Here is a tiny trained network, its code and every weight. The questions are about switching its units off for an input and a target symbol, where a switched-off unit gives its printed mean instead of its output.

import numpy as np


def w(rows, s, z=0):
    codes = np.array(rows[::2]) - 128.0
    scale = np.full(codes.shape[1], s)
    scale[-1] = z or s
    return codes * scale


def f(y):
    return np.maximum(y, 0)


def softmax(a):
    e = np.exp(a - a.max(-1, keepdims=True))
    return e / e.sum(-1, keepdims=True)


def log_softmax(a):
    a = a - a.max(-1, keepdims=True)
    return a - np.log(np.exp(a).sum(-1, keepdims=True))


def net(x, mask):
    ids = ['αβγδεζηλστφψ'.index(c) for c in x.split()]
    T = len(ids)
    res = E[ids] + P[:T]
    q, k, v = (res @ M[0].T for M in (Q, K, V))
    z = softmax(np.where(np.tri(T) > 0, q @ k.T / 3**0.5, -1e9)) @ v
    res = res + np.where(mask[0], z, O[0][:, -1]) @ O[0][:, :-1]
    y = f(res @ A[0][:, :-1].T + A[0][:, -1])
    res = res + np.where(mask[1:13], y, B[0][:, -1]) @ B[0][:, :-1]
    return log_softmax(res[-1] @ U[:, :-1].T + U[:, -1])


Q, K, V, O, A, B = {}, {}, {}, {}, {}, {}
E = w([
[113,177,132,23],'α',
[179,175,177,164],'β',
[130,132,169,67],'γ',
[216,104,113,125],'δ',
[232,163,155,217],'ε',
[245,161,100,166],'ζ',
[154,137,189,131],'η',
[126,203,180,90],'λ',
[204,102,161,155],'σ',
[168,108,136,70],'τ',
[189,237,135,143],'φ',
[178,181,106,76],'ψ',
],0.011)
P = w([
[208,123,192,88],'0',
[178,188,134,159],'1',
[140,145,90,26],'2',
[158,121,121,93],'3',
[133,5,145,121],'4',
[106,126,201,187],'5',
[115,137,134,129],'6',
[142,226,62,128],'7',
[158,81,78,95],'8',
],0.014)
Q[0] = w([
[158,211,168,115],'head 0',
[25,118,2,201],'head 0',
[18,106,143,195],'head 0',
],0.0097)
K[0] = w([
[181,66,150,49],'head 0',
[2,76,32,211],'head 0',
[75,154,16,129],'head 0',
],0.0093)
V[0] = w([
[170,8,126,172],'head 0',
[105,140,219,185],'head 0',
[75,69,175,21],'head 0',
],0.015)
O[0] = w([
[115,55,230,75,181],'head 0',
[33,123,143,214,248],'head 0',
[144,1,73,156,159],'head 0',
],0.021,0.0016)
A[0] = w([
[108,147,94,144,81],'neuron 0',
[129,129,102,68,230],'neuron 1',
[109,112,73,182,97],'neuron 2',
[112,110,183,138,77],'neuron 3',
[79,74,145,141,45],'neuron 4',
[189,119,133,80,80],'neuron 5',
[8,121,116,161,139],'neuron 6',
[114,166,90,142,178],'neuron 7',
[148,186,155,105,1],'neuron 8',
[159,104,106,124,62],'neuron 9',
[139,168,149,100,60],'neuron 10',
[172,152,204,97,143],'neuron 11',
],0.012,0.0077)
B[0] = w([
[90,166,112,139,142],'neuron 0',
[180,137,166,199,212],'neuron 1',
[96,128,58,88,178],'neuron 2',
[54,157,133,95,186],'neuron 3',
[31,20,58,183,161],'neuron 4',
[199,188,175,137,186],'neuron 5',
[158,110,186,254,184],'neuron 6',
[128,178,173,156,192],'neuron 7',
[89,106,15,133,164],'neuron 8',
[213,112,138,82,160],'neuron 9',
[123,102,71,110,162],'neuron 10',
[65,120,86,26,254],'neuron 11',
],0.0075,0.0098)
U = w([
[190,111,29,109,52],'α',
[124,161,245,216,213],'β',
[109,6,64,125,121],'γ',
[184,110,241,56,124],'δ',
[36,170,153,127,99],'ε',
[138,165,80,45,118],'ζ',
[77,33,157,219,137],'η',
[90,131,49,205,170],'λ',
[67,30,196,114,154],'σ',
[215,22,202,142,115],'τ',
[134,249,106,153,1],'φ',
[253,203,157,135,190],'ψ',
],0.006,0.0066)

Each question gives the input, a string of symbols that net reads in full, and the target symbol t.
The units are the heads (3 rows each of Q, K, V and O) and the neurons (one row each of A and B). Each row of codes is followed by its name. A weight is (code - 128) times the scale printed after its matrix; where a second scale follows, it is the last column's (O, A, B and U).
mask holds one flag per unit, heads first, then neurons. A switched-off unit (its flag False) gives its mean, the last column of its rows in O or B, instead of its output. The means were averaged over made-up inputs and are rounded, as every weight is.
A unit's drop is (log p(t) with every unit on - log p(t) with that unit switched off) / (log p(t) with every unit on - log p(t) with every unit switched off).
The circuit of an input: a set's keep is (log p(t) with only the set's units on - log p(t) with every unit switched off) / (log p(t) with every unit on - log p(t) with every unit switched off). Starting from the 12 units with the biggest drops (on a tie, the unit counted first), units are removed one at a time, each time the one whose removal leaves the highest keep (on an exact tie, the one counted first), for as long as the keep stays at least 0.8.
circuit, biggest first: the units of the circuit, biggest drop first
k most important neurons: the k neurons with the biggest drops, biggest first
drop of u: that unit's drop, to one decimal
input λ λ δ δ β, target λ: circuit, biggest first : (head 0)
input η γ β φ, target η: circuit, biggest first : (head 0; neuron 6)
input ζ τ ψ δ ζ β δ, target ζ: circuit, biggest first : (head 0; neuron 11; neuron 8)
input β ε ζ ε, target β: circuit, biggest first : (head 0; neuron 6)
input η σ δ α λ ψ σ, target η: circuit, biggest first : (head 0; neuron 11; neuron 4)
input ζ ψ λ τ, target ζ: 2 most important neurons : (neuron 11; neuron 8)
input ψ δ α, target ψ: circuit, biggest first : (head 0; neuron 1; neuron 5)
input β ζ φ ψ β δ λ ψ, target β: circuit, biggest first : (head 0; neuron 6)
input ψ σ ζ ψ φ λ λ τ, target ψ: circuit, biggest first : (head 0; neuron 11; neuron 1)
input ψ φ α β δ ζ β λ, target ψ: circuit, biggest first : (head 0; neuron 5; neuron 1)
input δ β α τ, target δ: circuit, biggest first : (head 0; neuron 5)
input ε η λ τ β τ β δ β, target ε: circuit, biggest first : (head 0; neuron 11)
input ψ σ ζ ψ τ, target ψ: circuit, biggest first : (head 0; neuron 5)
input α ζ λ ψ η γ ψ, target α: most important neuron : (neuron 2)
input β ψ ψ τ, target β: 2 most important neurons : (neuron 6; neuron 11)
input λ σ ζ γ, target λ: drop of neuron 11 : 0.0
input ζ β σ η, target ζ: drop of neuron 11 : 0.4
input δ β ζ ζ τ τ, target δ: drop of neuron 5 : 0.1
input δ δ β ε ψ, target δ: drop of head 0 : 0.9
input λ γ σ β ζ ψ τ, target λ: most important neuron : (neuron 2)
